Below is a small trained network, with its code and all its weights. Each question gives an input and a class and asks what happens when units are switched off, that is, made to give their printed mean instead of their output.

import numpy as np


def w(rows, s, z=0):
    codes = np.array(rows[::2]) - 128.0
    scale = np.full(codes.shape[1], s)
    scale[-1] = z or s
    return codes * scale


def f(y):
    return y / 2 * (1 + np.tanh(0.7978845608 * (y + 0.044715 * y**3)))


def log_softmax(a):
    a = a - a.max(-1, keepdims=True)
    return a - np.log(np.exp(a).sum(-1, keepdims=True))


def net(x, mask):
    res = np.array(x, float).reshape(1, 4) / 4 @ E
    y = f(res @ A[0][:, :-1].T + A[0][:, -1])
    res = res + np.where(mask, y, B[0][:, -1]) @ B[0][:, :-1]
    return log_softmax(res[-1] @ U[:, :-1].T + U[:, -1])


A, B = {}, {}
E = w([
[130,182,75,110,143,113,108,151,69,91,218],'x0',
[81,204,218,132,191,121,50,52,134,121,151],'x1',
[135,83,191,83,128,202,129,136,64,133,205],'x2',
[152,127,151,4,167,178,90,204,182,91,136],'x3',
],0.012)
A[0] = w([
[110,217,160,105,144,154,139,84,144,129,115,77],'neuron 1',
[177,141,124,98,138,208,89,149,179,125,112,91],'neuron 2',
[128,254,69,127,132,101,133,176,119,124,141,196],'neuron 3',
[109,166,111,185,120,127,141,150,91,174,132,63],'neuron 4',
[134,132,179,122,104,162,156,122,197,220,99,129],'neuron 5',
[118,36,222,103,151,186,142,91,37,128,167,84],'neuron 6',
[97,38,195,47,60,207,143,107,50,211,200,101],'neuron 7',
[169,109,74,138,165,88,165,155,155,122,124,194],'neuron 8',
[172,122,112,137,154,169,156,166,103,147,103,155],'neuron 9',
[153,183,183,67,124,140,146,147,187,76,155,82],'neuron 10',
[88,86,40,140,167,96,140,9,115,168,118,86],'neuron 11',
[130,36,60,141,74,159,100,152,127,190,137,175],'neuron 12',
[36,75,240,165,119,112,64,115,168,101,134,92],'neuron 13',
[216,93,42,53,88,93,132,145,95,121,153,109],'neuron 14',
[73,202,162,183,177,92,64,109,191,86,131,128],'neuron 15',
[167,127,110,124,26,138,157,151,148,158,163,43],'neuron 16',
[128,88,138,123,120,126,221,136,114,99,98,6],'neuron 17',
[67,83,198,116,127,141,223,98,165,121,65,91],'neuron 18',
[64,130,123,188,44,128,115,78,63,151,145,66],'neuron 19',
[161,72,66,109,122,129,144,115,104,81,102,42],'neuron 20',
[68,95,165,213,79,140,115,90,51,175,105,106],'neuron 21',
[118,41,169,101,91,201,92,73,130,193,61,138],'neuron 22',
[123,106,193,153,147,157,32,90,84,120,147,126],'neuron 23',
[205,165,95,20,154,118,100,93,217,84,95,139],'neuron 24',
[89,61,115,208,78,130,112,71,50,151,145,54],'neuron 25',
[140,69,20,113,116,163,120,145,167,144,116,44],'neuron 26',
[85,130,134,107,115,82,135,130,177,140,67,225],'neuron 27',
[116,172,78,138,208,76,73,115,197,144,59,150],'neuron 28',
[155,156,131,126,125,109,124,143,54,23,210,173],'neuron 29',
[187,43,120,105,136,113,159,166,50,143,112,86],'neuron 30',
[101,53,137,120,129,108,108,88,154,160,100,110],'neuron 31',
[180,163,155,100,118,64,155,164,37,131,198,115],'neuron 32',
],0.0081,0.0025)
B[0] = w([
[132,77,192,132,225,89,161,174,156,120,128,174],'neuron 1',
[228,63,103,131,111,205,103,149,200,26,170,181],'neuron 2',
[47,197,59,126,91,103,99,44,56,168,165,205],'neuron 3',
[94,147,124,108,69,167,117,174,207,91,147,158],'neuron 4',
[68,220,67,36,120,114,88,88,84,165,242,178],'neuron 5',
[110,19,83,235,89,105,105,40,121,167,51,222],'neuron 6',
[99,72,96,172,1,82,98,72,92,140,81,245],'neuron 7',
[43,160,198,199,149,62,117,109,97,177,107,183],'neuron 8',
[121,74,131,169,164,101,84,185,95,114,118,163],'neuron 9',
[120,81,119,133,93,109,146,104,168,110,201,188],'neuron 10',
[193,76,140,88,83,194,138,110,166,57,146,186],'neuron 11',
[118,158,250,147,133,29,130,153,144,177,135,205],'neuron 12',
[68,154,158,116,139,93,188,142,168,166,191,197],'neuron 13',
[120,120,130,136,139,132,149,133,119,138,156,224],'neuron 14',
[82,108,162,157,147,44,183,210,87,127,201,226],'neuron 15',
[130,129,155,86,191,112,164,228,146,132,179,175],'neuron 16',
[125,140,122,110,194,97,117,129,151,145,169,160],'neuron 17',
[95,204,132,79,158,176,112,116,135,169,206,184],'neuron 18',
[199,126,101,66,144,117,82,194,175,55,219,195],'neuron 19',
[94,118,195,124,216,123,139,137,197,133,143,170],'neuron 20',
[124,98,139,127,80,166,110,99,191,58,175,206],'neuron 21',
[45,227,106,78,119,164,53,45,100,201,202,201],'neuron 22',
[102,105,215,172,178,81,211,149,181,161,115,195],'neuron 23',
[178,102,103,197,96,165,73,61,180,45,141,214],'neuron 24',
[138,110,127,91,118,143,135,123,159,58,177,202],'neuron 25',
[83,127,165,127,200,87,153,78,198,118,142,193],'neuron 26',
[113,160,81,149,24,135,82,68,36,142,137,177],'neuron 27',
[66,35,108,195,121,121,98,113,100,170,62,213],'neuron 28',
[105,156,131,47,118,110,76,101,90,204,160,210],'neuron 29',
[69,139,157,168,223,74,150,101,153,136,155,197],'neuron 30',
[95,171,115,85,112,153,113,136,141,145,107,156],'neuron 31',
[35,153,121,66,134,157,74,59,111,135,94,187],'neuron 32',
],0.0057,0.012)
U = w([
[102,93,234,128,192,27,168,181,161,153,159,88],'0',
[179,80,95,89,76,148,99,134,222,2,195,104],'1',
[68,213,60,30,104,134,85,110,97,207,170,87],'2',
[98,65,89,196,67,70,109,110,119,161,86,165],'3',
[136,147,155,154,81,123,104,150,100,150,150,253],'4',
[222,127,133,109,129,170,166,185,139,144,94,66],'5',
[191,156,135,114,167,192,140,173,96,127,39,58],'6',
],0.0097,0.0062)

Each question gives the input, the list of numbers given to net, and the class t.
The units are the neurons (one row each of A and B). Each row of codes is followed by its name. A weight is (code - 128) times the scale printed after its matrix; where a second scale follows, it is the last column's (A, B and U).
mask holds one flag per neuron, in row order. A switched-off neuron (its flag False) gives its mean, the last column of its row in B, instead of its output. The means were averaged over made-up inputs and are rounded, as every weight is.
A unit's drop is (log p(t) with every unit on - log p(t) with that unit switched off) / (log p(t) with every unit on - log p(t) with every unit switched off).
The circuit of an input: a set's keep is (log p(t) with only the set's units on - log p(t) with every unit switched off) / (log p(t) with every unit on - log p(t) with every unit switched off). Starting from the 12 units with the biggest drops (on a tie, the unit counted first), units are removed one at a time, each time the one whose removal leaves the highest keep (on an exact tie, the one counted first), for as long as the keep stays at least 0.8.
units of the circuit, in order: the units of the circuit, biggest drop first
top k neurons: the k neurons with the biggest drops, biggest first
drop of u: that unit's drop, to one decimal
input [-8,-8,3,6], class 0: top neuron	neuron 12
input [-6,4,0,-5], class 2: units of the circuit, in order	neuron 22; neuron 5
input [-5,1,5,2], class 2: top 3 neurons	neuron 22; neuron 5; neuron 18
input [5,5,6,-7], class 1: units of the circuit, in order	neuron 19; neuron 21
input [6,6,7,2], class 3: units of the circuit, in order	neuron 6; neuron 7
input [8,-6,-1,-5], class 2: top 3 neurons	neuron 3; neuron 32; neuron 29
input [6,-2,7,-5], class 3: top 4 neurons	neuron 6; neuron 7; neuron 22; neuron 5
input [2,-3,-5,4], class 3: units of the circuit, in order	neuron 19; neuron 28; neuron 18
input [4,6,-6,-1], class 0: top 4 neurons	neuron 15; neuron 7; neuron 1; neuron 6
input [-7,7,2,8], class 1: top 2 neurons	neuron 2; neuron 24
input [8,8,-7,7], class 0: top 4 neurons	neuron 15; neuron 1; neuron 22; neuron 7
input [1,7,-8,7], class 3: top 2 neurons	neuron 28; neuron 24
input [3,8,-7,2], class 0: top 3 neurons	neuron 15; neuron 1; neuron 7
input [5,1,4,7], class 1: units of the circuit, in order	neuron 2
input [-8,0,-5,-8], class 1: top 2 neurons	neuron 11; neuron 21
input [6,6,7,-2], class 3: top 4 neurons	neuron 6; neuron 7; neuron 23; neuron 22
input [5,6,-3,6], class 0: top 2 neurons	neuron 15; neuron 1
input [4,2,-6,5], class 3: top 3 neurons	neuron 28; neuron 3; neuron 19
input [-2,-5,8,7], class 3: top 2 neurons	neuron 7; neuron 6
input [5,8,3,-6], class 0: units of the circuit, in order	neuron 23
input [-5,-5,6,-8], class 1: drop of neuron 25	0.1
input [-3,3,0,-3], class 4: drop of neuron 10	0.2
input [-1,5,-1,-8], class 1: drop of neuron 12	0.0
input [-3,2,-4,4], class 1: drop of neuron 2	0.4
